Below are the code and all the weights of a small trained network. Each question names an input and a class and asks about switching units off, where a switched-off unit gives its printed mean instead of its output.

import numpy as np


def w(rows, s, z=0):
    codes = np.array(rows[::2]) - 128.0
    scale = np.full(codes.shape[1], s)
    scale[-1] = z or s
    return codes * scale


def f(y):
    return np.maximum(y, 0)


def log_softmax(a):
    a = a - a.max(-1, keepdims=True)
    return a - np.log(np.exp(a).sum(-1, keepdims=True))


def net(x, mask):
    res = np.array(x, float).reshape(1, 4) / 4 @ E
    y = f(res @ A[0][:, :-1].T + A[0][:, -1])
    res = res + np.where(mask, y, B[0][:, -1]) @ B[0][:, :-1]
    return log_softmax(res[-1] @ U[:, :-1].T + U[:, -1])


A, B = {}, {}
E = w([
[93,130,209,76,134,230,124,122,69],'x0',
[112,134,211,107,198,97,209,72,192],'x1',
[140,185,134,169,130,116,100,7,69],'x2',
[67,77,89,119,48,156,192,35,150],'x3',
],0.012)
A[0] = w([
[90,73,137,87,117,129,136,210,160,75],'N0',
[182,90,104,153,69,141,103,165,49,90],'N1',
[101,156,164,111,187,120,75,190,88,87],'N2',
[114,142,100,87,79,128,60,132,107,133],'N3',
[130,146,154,84,166,221,134,113,92,73],'N4',
[131,114,139,106,113,140,114,156,171,58],'N5',
[89,73,156,76,152,121,169,195,188,130],'N6',
[187,172,154,141,207,131,72,141,134,93],'N7',
[164,134,178,111,130,109,118,155,97,28],'N8',
[155,172,160,170,165,144,142,58,131,94],'N9',
[77,69,110,116,40,170,174,56,141,40],'N10',
[117,128,167,92,128,171,87,114,142,26],'N11',
[117,62,110,94,111,127,104,197,127,67],'N12',
[93,120,177,87,131,182,117,142,96,56],'N13',
[124,118,198,73,128,206,133,134,80,69],'N14',
[77,48,89,103,70,183,165,54,180,29],'N15',
[107,193,128,140,162,93,80,38,56,91],'N16',
[185,108,51,193,143,6,140,124,224,2],'N17',
[110,112,101,150,182,145,149,135,101,50],'N18',
[151,157,176,125,188,104,59,172,115,84],'N19',
[168,157,134,165,125,132,90,36,81,81],'N20',
[144,90,157,84,207,107,161,81,151,70],'N21',
[121,188,126,136,125,107,104,72,75,44],'N22',
[107,139,59,163,99,159,100,163,84,82],'N23',
[103,136,190,77,120,207,117,133,106,48],'N24',
[134,58,102,61,157,166,147,195,188,83],'N25',
[198,161,147,132,181,111,117,147,118,47],'N26',
[104,143,206,109,208,70,220,101,173,121],'N27',
[163,147,165,131,169,98,143,202,93,73],'N28',
[149,117,81,122,92,131,86,143,91,114],'N29',
[147,147,184,68,205,103,181,75,217,121],'N30',
[144,115,83,100,65,152,52,138,90,96],'N31',
],0.011,0.0044)
B[0] = w([
[161,88,154,187,175,151,173,46,88,201],'N0',
[123,144,174,89,114,188,76,161,148,200],'N1',
[94,85,126,129,95,93,113,102,180,201],'N2',
[123,147,150,112,129,179,113,169,130,181],'N3',
[170,183,70,84,126,62,161,105,118,193],'N4',
[134,120,131,169,138,139,158,98,121,152],'N5',
[182,96,140,207,176,177,166,92,61,216],'N6',
[43,68,143,127,96,76,116,129,151,216],'N7',
[95,120,132,142,106,107,141,146,133,159],'N8',
[150,121,133,191,164,180,168,136,91,193],'N9',
[54,41,133,112,109,70,115,145,172,237],'N10',
[138,153,97,138,114,116,139,124,134,156],'N11',
[153,130,159,159,186,154,126,98,91,188],'N12',
[201,180,115,93,109,79,143,91,140,185],'N13',
[174,194,62,89,119,75,169,103,154,207],'N14',
[48,91,153,118,96,53,97,119,145,238],'N15',
[166,83,155,213,185,163,190,75,79,224],'N16',
[195,221,2,76,100,60,180,92,118,251],'N17',
[133,122,121,129,132,127,127,140,145,128],'N18',
[59,70,128,109,93,74,93,128,136,215],'N19',
[157,85,134,179,195,144,171,72,105,210],'N20',
[128,149,131,121,105,178,47,165,125,188],'N21',
[158,87,153,157,170,144,163,85,87,185],'N22',
[126,172,176,82,120,182,68,185,129,194],'N23',
[180,182,81,89,114,67,152,111,135,198],'N24',
[150,92,160,205,206,135,201,78,68,210],'N25',
[73,100,126,127,101,107,128,87,154,192],'N26',
[135,161,184,74,96,212,53,214,150,242],'N27',
[77,87,161,129,112,87,135,120,151,196],'N28',
[131,148,115,107,132,188,111,170,160,187],'N29',
[125,161,173,89,102,213,55,203,143,235],'N30',
[134,164,155,124,118,195,47,211,152,203],'N31',
],0.0093,0.015)
U = w([
[135,174,146,94,133,251,88,174,159,234],'0',
[170,86,134,204,215,176,174,91,98,192],'1',
[21,51,125,110,108,50,124,120,183,48],'2',
[206,246,43,80,129,58,164,110,151,8],'3',
],0.011,0.0013)

Each question gives the input, the list of numbers given to net, and the class t.
The units are the neurons (one row each of A and B). Each row of codes is followed by its name. A weight is (code - 128) times the scale printed after its matrix; where a second scale follows, it is the last column's (A, B and U).
mask holds one flag per neuron, in row order. A switched-off neuron (its flag False) gives its mean, the last column of its row in B, instead of its output. The means were averaged over made-up inputs and are rounded, as every weight is.
A unit's drop is (log p(t) with every unit on - log p(t) with that unit switched off) / (log p(t) with every unit on - log p(t) with every unit switched off).
The circuit of an input: a set's keep is (log p(t) with only the set's units on - log p(t) with every unit switched off) / (log p(t) with every unit on - log p(t) with every unit switched off). Starting from the 12 units with the biggest drops (on a tie, the unit counted first), units are removed one at a time, each time the one whose removal leaves the highest keep (on an exact tie, the one counted first), for as long as the keep stays at least 0.8.
circuit, biggest first: the units of the circuit, biggest drop first
k most important neurons: the k neurons with the biggest drops, biggest first
drop when u is switched off: that unit's drop, to one decimal
input [-5,4,-7,6], class 1: circuit, biggest first => (N6)
input [-4,2,3,-3], class 3: 2 most important neurons => (N17; N10)
input [4,-3,-3,-4], class 2: 2 most important neurons => (N17; N2)
input [-7,6,-7,-3], class 1: 3 most important neurons => (N6; N25; N0)
input [4,-6,-8,-1], class 1: 2 most important neurons => (N25; N0)
input [8,1,-6,-7], class 3: 4 most important neurons => (N14; N24; N13; N4)
input [-8,8,1,-7], class 0: 3 most important neurons => (N27; N30; N21)
input [-7,-5,-4,-8], class 2: 3 most important neurons => (N19; N7; N28)
input [-6,-3,6,4], class 1: 4 most important neurons => (N16; N20; N14; N22)
input [-8,7,0,5], class 3: 4 most important neurons => (N17; N31; N1; N23)
input [-7,0,8,-1], class 1: 2 most important neurons => (N16; N20)
input [-5,-7,-1,-8], class 2: 4 most important neurons => (N19; N7; N28; N27)
input [-6,-7,6,-8], class 2: 3 most important neurons => (N7; N19; N27)
input [-5,-5,3,4], class 0: circuit, biggest first => (N31)
input [5,0,0,4], class 3: drop when N24 is switched off => 0.2
input [8,-3,6,-6], class 3: drop when N4 is switched off => 0.3
input [-3,7,-6,-4], class 0: drop when N30 is switched off => 2.2
